Below is a small trained network, with its code and all its weights. Each question gives an input and a class and asks what happens when units are switched off, that is, made to give their printed mean instead of their output.

import numpy as np


def w(rows, s, z=0):
    codes = np.array(rows[::2]) - 128.0
    scale = np.full(codes.shape[1], s)
    scale[-1] = z or s
    return codes * scale


def norm(h):
    return h / np.sqrt((h * h).mean(-1, keepdims=True) + 1e-5)


def f(y):
    return np.maximum(y, 0)


def log_softmax(a):
    a = a - a.max(-1, keepdims=True)
    return a - np.log(np.exp(a).sum(-1, keepdims=True))


def net(x, mask):
    res = np.array(x, float).reshape(1, 5) / 4 @ E
    u = 0
    for l in range(2):
        y = f(norm(res) @ A[l][:, :-1].T + A[l][:, -1])
        res = res + np.where(mask[u : u + 11], y, B[l][:, -1]) @ B[l][:, :-1]
        u += 11
    return log_softmax(norm(res)[-1] @ U[:, :-1].T + U[:, -1])


A, B = {}, {}
E = w([
[92,142,134,211,254,144,151,161],'x0',
[145,121,87,95,154,200,210,50],'x1',
[186,5,191,171,45,92,130,136],'x2',
[157,56,210,65,161,144,33,122],'x3',
[235,139,88,147,85,77,46,100],'x4',
],0.0074)
A[0] = w([
[141,83,194,97,178,209,190,221,113],'0.n0',
[73,146,208,22,115,45,65,67,81],'0.n1',
[100,130,50,100,230,109,96,129,204],'0.n2',
[182,130,47,111,66,97,129,145,233],'0.n3',
[150,60,176,117,165,69,132,133,5],'0.n4',
[141,121,68,179,113,109,213,94,149],'0.n5',
[168,171,101,180,148,137,99,172,87],'0.n6',
[150,166,206,198,130,179,249,81,49],'0.n7',
[140,18,171,94,72,112,108,61,167],'0.n8',
[159,7,146,56,90,183,2,82,80],'0.n9',
[193,82,198,157,145,164,113,181,45],'0.n10',
],0.0077,0.003)
B[0] = w([
[127,179,75,16,54,104,136,107,206],'0.n0',
[215,134,138,114,67,155,163,232,204],'0.n1',
[141,99,8,88,181,157,115,100,205],'0.n2',
[77,194,148,148,70,82,3,16,217],'0.n3',
[180,133,87,139,121,149,124,185,164],'0.n4',
[128,110,224,108,146,103,168,165,191],'0.n5',
[51,95,193,127,112,106,194,61,161],'0.n6',
[179,84,79,84,119,108,171,114,174],'0.n7',
[118,128,95,60,242,144,252,99,239],'0.n8',
[177,155,125,35,252,129,150,229,254],'0.n9',
[82,204,169,116,111,124,177,159,183],'0.n10',
],0.0064,0.0072)
A[1] = w([
[192,158,127,192,166,151,201,77,140],'1.n0',
[160,133,98,68,224,204,145,65,208],'1.n1',
[189,179,81,176,137,127,108,80,67],'1.n2',
[95,161,169,249,42,87,107,100,107],'1.n3',
[102,185,149,66,149,101,56,150,108],'1.n4',
[91,191,218,74,86,104,50,164,217],'1.n5',
[134,162,206,153,61,51,194,143,252],'1.n6',
[137,103,134,191,190,126,161,114,115],'1.n7',
[86,59,113,110,68,123,254,67,141],'1.n8',
[114,187,72,189,185,140,213,95,124],'1.n9',
[111,108,142,124,107,130,218,92,66],'1.n10',
],0.0095,0.0026)
B[1] = w([
[210,77,186,69,112,83,171,159,159],'1.n0',
[77,156,139,228,60,106,94,116,247],'1.n1',
[168,47,207,119,133,95,128,122,149],'1.n2',
[68,150,93,210,146,216,243,118,170],'1.n3',
[133,96,164,98,79,71,99,81,189],'1.n4',
[176,171,137,167,102,102,151,73,192],'1.n5',
[77,167,84,149,119,172,147,151,192],'1.n6',
[122,176,110,69,153,185,189,225,145],'1.n7',
[188,88,250,98,228,151,209,248,191],'1.n8',
[172,10,149,70,192,169,142,162,180],'1.n9',
[215,123,174,44,192,155,160,254,163],'1.n10',
],0.0082,0.012)
U = w([
[165,180,157,94,79,56,63,87,141],'0',
[152,128,179,63,185,147,173,224,151],'1',
[147,82,125,156,170,103,102,60,102],'2',
[116,211,115,212,51,138,176,108,150],'3',
[127,76,92,161,52,147,107,164,5],'4',
[114,105,75,171,133,198,92,101,83],'5',
[7,155,87,148,147,154,81,113,120],'6',
],0.018)

Each question gives the input, the list of numbers given to net, and the class t.
The units are the neurons (one row each of A and B). Each row of codes is followed by its name. A weight is (code - 128) times the scale printed after its matrix; where a second scale follows, it is the last column's (A, B and U).
mask holds one flag per neuron, layer by layer. A switched-off neuron (its flag False) gives its mean, the last column of its row in B, instead of its output. The means were averaged over made-up inputs and are rounded, as every weight is.
A unit's drop is (log p(t) with every unit on - log p(t) with that unit switched off) / (log p(t) with every unit on - log p(t) with every unit switched off).
The circuit of an input: a set's keep is (log p(t) with only the set's units on - log p(t) with every unit switched off) / (log p(t) with every unit on - log p(t) with every unit switched off). Starting from the 12 units with the biggest drops (on a tie, the unit counted first), units are removed one at a time, each time the one whose removal leaves the highest keep (on an exact tie, the one counted first), for as long as the keep stays at least 0.8.
units of the circuit, in order: the units of the circuit, biggest drop first
top k neurons: the k neurons with the biggest drops, biggest first
top k neurons in layer l: the k neurons of layer l with the biggest drops, biggest first
drop of u: that unit's drop, to one decimal
input [5,3,-1,7,2], class 6: top 2 neurons	1.n8, 1.n1
input [-4,-1,-3,-3,3], class 3: units of the circuit, in order	0.n9
input [3,1,3,-1,5], class 3: top 2 neurons	0.n3, 0.n2
input [6,-3,-4,4,6], class 0: top 2 neurons	0.n8, 1.n3
input [2,-8,5,-4,-8], class 3: units of the circuit, in order	0.n8, 0.n9
input [7,-1,8,-2,8], class 3: top 3 neurons	0.n9, 1.n3, 1.n8
input [1,-8,6,1,-4], class 3: units of the circuit, in order	1.n8, 1.n5
input [-6,-2,-7,-5,-4], class 0: units of the circuit, in order	0.n8, 1.n3, 1.n8, 1.n4
input [-4,-5,2,-6,-6], class 3: top 4 neurons in layer 1	1.n3, 1.n6, 1.n9, 1.n5
input [-3,-1,-1,5,4], class 0: top 2 neurons	1.n8, 0.n3
input [-4,-1,4,-4,8], class 3: top 4 neurons	0.n3, 1.n3, 0.n2, 0.n0
input [8,7,-5,4,4], class 2: top 2 neurons in layer 1	1.n1, 1.n8
input [1,8,-8,6,-3], class 6: top 2 neurons	1.n1, 0.n8
input [3,-5,-1,8,8], class 0: units of the circuit, in order	1.n8
input [6,8,-3,6,0], class 5: top 3 neurons	1.n1, 0.n8, 0.n2
input [1,2,-3,-5,5], class 2: top 2 neurons	0.n3, 0.n8
input [3,7,-7,6,-5], class 6: top 2 neurons in layer 0	0.n8, 0.n2
input [-5,0,-5,-2,-3], class 3: top 3 neurons in layer 0	0.n8, 0.n6, 0.n7
input [-8,-7,5,-5,-4], class 3: top 3 neurons in layer 0	0.n3, 0.n2, 0.n7
input [-1,-4,-5,2,0], class 0: top neuron in layer 1	1.n3
input [3,2,-3,-1,6], class 2: drop of 1.n9	0.1
input [7,-3,7,-5,6], class 3: drop of 0.n8	0.4
input [1,2,-5,5,-6], class 6: drop of 1.n1	0.2
input [-3,-6,-8,-3,4], class 0: drop of 1.n2	0.1
